Below are the code and all the weights of a small trained network. Each question names an input and a class and asks about switching units off, where a switched-off unit gives its printed mean instead of its output.

import numpy as np


def w(rows, s, z=0):
    codes = np.array(rows[::2]) - 128.0
    scale = np.full(codes.shape[1], s)
    scale[-1] = z or s
    return codes * scale


def f(y):
    return np.maximum(y, 0)


def log_softmax(a):
    a = a - a.max(-1, keepdims=True)
    return a - np.log(np.exp(a).sum(-1, keepdims=True))


def net(x, mask):
    res = np.array(x, float).reshape(1, 2) / 4 @ E
    y = f(res @ A[0][:, :-1].T + A[0][:, -1])
    res = res + np.where(mask, y, B[0][:, -1]) @ B[0][:, :-1]
    return log_softmax(res[-1] @ U[:, :-1].T + U[:, -1])


A, B = {}, {}
E = w([
[192,63,125,74,195,226,77],'x0',
[118,107,253,135,146,96,39],'x1',
],0.016)
A[0] = w([
[113,108,211,147,112,112,98,215],'n1',
[159,174,192,153,110,41,106,140],'n2',
[196,110,121,82,163,185,85,161],'n3',
[49,195,91,195,38,49,151,251],'n4',
[102,190,100,128,59,150,167,204],'n5',
[160,148,173,47,171,165,48,188],'n6',
[181,114,104,42,136,204,108,179],'n7',
[150,118,22,63,186,123,184,230],'n8',
[180,130,91,88,146,164,158,160],'n9',
[147,144,86,79,127,190,154,137],'n10',
[160,65,158,55,193,135,94,160],'n11',
[122,179,90,165,101,86,135,198],'n12',
[119,197,115,143,117,175,162,102],'n13',
[113,142,86,100,106,84,125,111],'n14',
[115,175,121,154,126,97,171,163],'n15',
[153,185,52,150,61,120,206,210],'n16',
[120,98,254,145,145,104,105,192],'n17',
[49,136,186,181,127,55,102,147],'n18',
[112,199,115,108,116,77,160,162],'n19',
[86,148,133,152,115,107,163,173],'n20',
],0.0096,0.0032)
B[0] = w([
[230,172,133,68,53,73,92,187],'n1',
[194,180,195,154,39,42,191,182],'n2',
[57,161,195,106,201,194,128,202],'n3',
[33,135,140,249,95,95,11,253],'n4',
[61,72,39,128,86,73,75,188],'n5',
[195,113,140,92,173,221,66,207],'n6',
[68,166,192,91,208,132,180,201],'n7',
[122,91,112,158,144,40,218,199],'n8',
[130,122,157,144,171,123,224,170],'n9',
[134,52,189,134,140,62,239,170],'n10',
[174,69,174,162,188,254,92,204],'n11',
[54,95,66,188,128,133,82,185],'n12',
[148,76,46,31,131,98,100,157],'n13',
[76,73,94,129,154,162,98,155],'n14',
[91,108,78,218,154,148,56,177],'n15',
[117,83,12,133,117,38,113,217],'n16',
[201,190,108,53,110,100,84,206],'n17',
[219,107,172,153,70,55,181,195],'n18',
[113,115,106,219,156,140,60,182],'n19',
[62,175,130,180,86,110,115,173],'n20',
],0.0063,0.021)
U = w([
[93,169,75,116,83,123,96,255],'0',
[58,82,227,192,189,183,205,93],'1',
[14,46,78,223,87,109,102,181],'2',
[91,89,110,77,127,52,208,179],'3',
[229,124,165,79,59,111,110,17],'4',
[89,149,152,48,162,204,27,170],'5',
[106,238,178,177,2,58,120,74],'6',
],0.0072,0.00088)

Each question gives the input, the list of numbers given to net, and the class t.
The units are the neurons (one row each of A and B). Each row of codes is followed by its name. A weight is (code - 128) times the scale printed after its matrix; where a second scale follows, it is the last column's (A, B and U).
mask holds one flag per neuron, in row order. A switched-off neuron (its flag False) gives its mean, the last column of its row in B, instead of its output. The means were averaged over made-up inputs and are rounded, as every weight is.
A unit's drop is (log p(t) with every unit on - log p(t) with that unit switched off) / (log p(t) with every unit on - log p(t) with every unit switched off).
The circuit of an input: a set's keep is (log p(t) with only the set's units on - log p(t) with every unit switched off) / (log p(t) with every unit on - log p(t) with every unit switched off). Starting from the 12 units with the biggest drops (on a tie, the unit counted first), units are removed one at a time, each time the one whose removal leaves the highest keep (on an exact tie, the one counted first), for as long as the keep stays at least 0.8.
circuit, biggest first: the units of the circuit, biggest drop first
unit that matters most: the unit with the biggest drop
top k neurons: the k neurons with the biggest drops, biggest first
drop when u is switched off: that unit's drop, to one decimal
input [2,-7], class 3: unit that matters most => n4
input [1,-7], class 3: circuit, biggest first => [n4; n8]
input [1,2], class 5: circuit, biggest first => [n8; n16]
input [2,4], class 5: circuit, biggest first => [n8; n6]
input [3,6], class 5: top 2 neurons => [n6; n11]
input [2,0], class 1: top 2 neurons => [n17; n1]
input [-1,3], class 6: top 2 neurons => [n11; n6]
input [-1,4], class 4: drop when n4 is switched off => 0.3
input [1,1], class 5: drop when n18 is switched off => 0.2
input [-3,4], class 6: drop when n9 is switched off => 0.0
